Below are the code and all the weights of a small trained network. Each question names an input and a target symbol and asks about switching units off, where a switched-off unit gives its printed mean instead of its output.

import numpy as np


def w(rows, s, z=0):
    codes = np.array(rows[::2]) - 128.0
    scale = np.full(codes.shape[1], s)
    scale[-1] = z or s
    return codes * scale


def softmax(a):
    e = np.exp(a - a.max(-1, keepdims=True))
    return e / e.sum(-1, keepdims=True)


def log_softmax(a):
    a = a - a.max(-1, keepdims=True)
    return a - np.log(np.exp(a).sum(-1, keepdims=True))


def net(x, mask):
    ids = ['ΓΔΛΠΣαβζηθμξτφψω'.index(c) for c in x.split()]
    T = len(ids)
    res = E[ids] + P[:T]
    u = 0
    for l in range(3):
        r = res
        for j in range(2):
            rows = slice(2 * j, 2 * j + 2)
            q, k, v = (r @ M[l][rows].T for M in (Q, K, V))
            z = softmax(np.where(np.tri(T) > 0, q @ k.T / 2**0.5, -1e9)) @ v
            o = O[l][rows]
            res = res + np.where(mask[u + j], z, o[:, -1]) @ o[:, :-1]
        u += 2
    return log_softmax(res[-1] @ U[:, :-1].T + U[:, -1])


Q, K, V, O = {}, {}, {}, {}
E = w([
[129,146,219],'Γ',
[202,140,130],'Δ',
[107,128,146],'Λ',
[164,170,114],'Π',
[159,154,131],'Σ',
[155,169,120],'α',
[158,75,129],'β',
[97,53,190],'ζ',
[105,120,187],'η',
[172,167,117],'θ',
[87,64,168],'μ',
[91,45,220],'ξ',
[96,63,172],'τ',
[123,16,164],'φ',
[78,2,225],'ψ',
[106,46,203],'ω',
],0.0067)
P = w([
[184,166,243],'0',
[82,24,102],'1',
[14,208,151],'2',
[203,131,173],'3',
[110,37,96],'4',
[10,214,145],'5',
[198,132,141],'6',
[112,42,103],'7',
[1,216,142],'8',
[202,131,132],'9',
[112,42,107],'10',
[4,219,143],'11',
[208,122,123],'12',
[112,47,106],'13',
],0.009)
Q[0] = w([
[98,137,47],'L0H1',
[78,139,119],'L0H1',
[108,103,174],'L0H2',
[176,253,103],'L0H2',
],0.025)
K[0] = w([
[241,121,194],'L0H1',
[120,109,208],'L0H1',
[68,174,106],'L0H2',
[205,254,247],'L0H2',
],0.017)
V[0] = w([
[141,125,124],'L0H1',
[158,58,58],'L0H1',
[112,110,92],'L0H2',
[169,183,255],'L0H2',
],0.0051)
O[0] = w([
[133,132,119,112],'L0H1',
[172,103,158,2],'L0H1',
[144,151,120,131],'L0H2',
[67,3,182,147],'L0H2',
],0.0051,0.0014)
Q[1] = w([
[68,103,109],'L1H1',
[63,140,89],'L1H1',
[122,198,115],'L1H2',
[13,143,2],'L1H2',
],0.014)
K[1] = w([
[204,134,119],'L1H1',
[198,111,157],'L1H1',
[92,178,120],'L1H2',
[26,102,5],'L1H2',
],0.014)
V[1] = w([
[84,209,217],'L1H1',
[132,237,105],'L1H1',
[27,100,88],'L1H2',
[65,231,254],'L1H2',
],0.0088)
O[1] = w([
[86,172,171,205],'L1H1',
[169,177,56,2],'L1H1',
[62,70,139,143],'L1H2',
[118,142,248,242],'L1H2',
],0.011,0.0033)
Q[2] = w([
[181,60,207],'L2H1',
[145,189,248],'L2H1',
[253,81,222],'L2H2',
[192,79,12],'L2H2',
],0.011)
K[2] = w([
[95,138,77],'L2H1',
[53,248,96],'L2H1',
[229,136,43],'L2H2',
[48,121,45],'L2H2',
],0.013)
V[2] = w([
[129,59,90],'L2H1',
[67,194,77],'L2H1',
[194,236,124],'L2H2',
[248,32,131],'L2H2',
],0.017)
O[2] = w([
[59,70,163,26],'L2H1',
[220,78,101,47],'L2H1',
[30,138,192,1],'L2H2',
[248,121,251,140],'L2H2',
],0.012,0.0056)
U = w([
[166,229,212,219],'Γ',
[254,202,153,119],'Δ',
[85,145,70,91],'Λ',
[154,195,54,194],'Π',
[166,179,73,135],'Σ',
[168,191,50,136],'α',
[236,119,50,3],'β',
[77,89,155,70],'ζ',
[70,124,150,91],'η',
[159,192,70,159],'θ',
[89,93,75,99],'μ',
[79,76,211,10],'ξ',
[88,82,99,109],'τ',
[175,64,92,123],'φ',
[67,65,189,22],'ψ',
[62,99,174,62],'ω',
],0.0082,0.0041)

Each question gives the input, a string of symbols that net reads in full, and the target symbol t.
The units are the heads (2 rows each of Q, K, V and O). Each row of codes is followed by its name. A weight is (code - 128) times the scale printed after its matrix; where a second scale follows, it is the last column's (O and U).
mask holds one flag per head, layer by layer. A switched-off head (its flag False) gives its mean, the last column of its rows in O, instead of its output. The means were averaged over made-up inputs and are rounded, as every weight is.
A unit's drop is (log p(t) with every unit on - log p(t) with that unit switched off) / (log p(t) with every unit on - log p(t) with every unit switched off).
The circuit of an input: a set's keep is (log p(t) with only the set's units on - log p(t) with every unit switched off) / (log p(t) with every unit on - log p(t) with every unit switched off). Starting from all 6 units, units are removed one at a time, each time the one whose removal leaves the highest keep (on an exact tie, the one counted first), for as long as the keep stays at least 0.8.
units of the circuit, in order: the units of the circuit, biggest drop first
unit that matters most: the unit with the biggest drop
heads that matter: for each layer, one digit per head in row order, 1 if its drop is at least 0.15 and else 0, layers parted by /
drop of u: that unit's drop, to one decimal
input ζ Σ θ μ β α φ Δ, target Δ: units of the circuit, in order	L2H2
input φ Π φ τ β θ ψ Γ ψ, target Δ: units of the circuit, in order	L2H2; L2H1
input φ α φ Δ Λ β τ, target Γ: heads that matter	00 / 11 / 01
input φ Γ Λ ψ Γ Λ, target Δ: heads that matter	01 / 00 / 11
input φ Σ α μ φ β, target Δ: units of the circuit, in order	L2H2; L2H1
input φ ξ β Π Π ω, target Δ: heads that matter	01 / 00 / 01
input ψ Σ ξ Π ψ φ, target β: units of the circuit, in order	L0H2; L2H2; L1H1
input ψ τ τ Γ Π φ Π ζ α τ θ τ, target β: units of the circuit, in order	L2H2; L0H2; L1H1
input Δ β ω Π Γ, target Γ: units of the circuit, in order	L0H2; L2H2; L1H2
input ψ ξ Δ Δ ψ ω Γ φ μ, target β: units of the circuit, in order	L2H2; L0H2; L1H1
input φ β ξ Σ φ Δ φ α τ Δ η ξ, target Δ: heads that matter	01 / 00 / 01
input μ Δ τ Λ Λ φ β η Π φ, target Δ: heads that matter	00 / 00 / 11
input Γ β ξ β α α ξ ζ ξ μ, target Γ: units of the circuit, in order	L2H2; L1H2
input Σ Γ η θ ψ θ ξ ψ α ψ Λ τ β, target Γ: units of the circuit, in order	L2H2
input φ τ φ, target Δ: units of the circuit, in order	L0H2; L2H2
input Λ μ α φ φ, target φ: units of the circuit, in order	L2H2; L2H1; L1H2
input α φ Λ φ Λ, target μ: drop of L2H1	0.5
input β Γ φ Π Γ μ Δ, target Γ: drop of L1H2	0.9
input φ ξ β ξ φ τ Π ω Σ, target Δ: drop of L1H1	0.1
input φ τ μ η Λ μ, target Δ: unit that matters most	L0H2
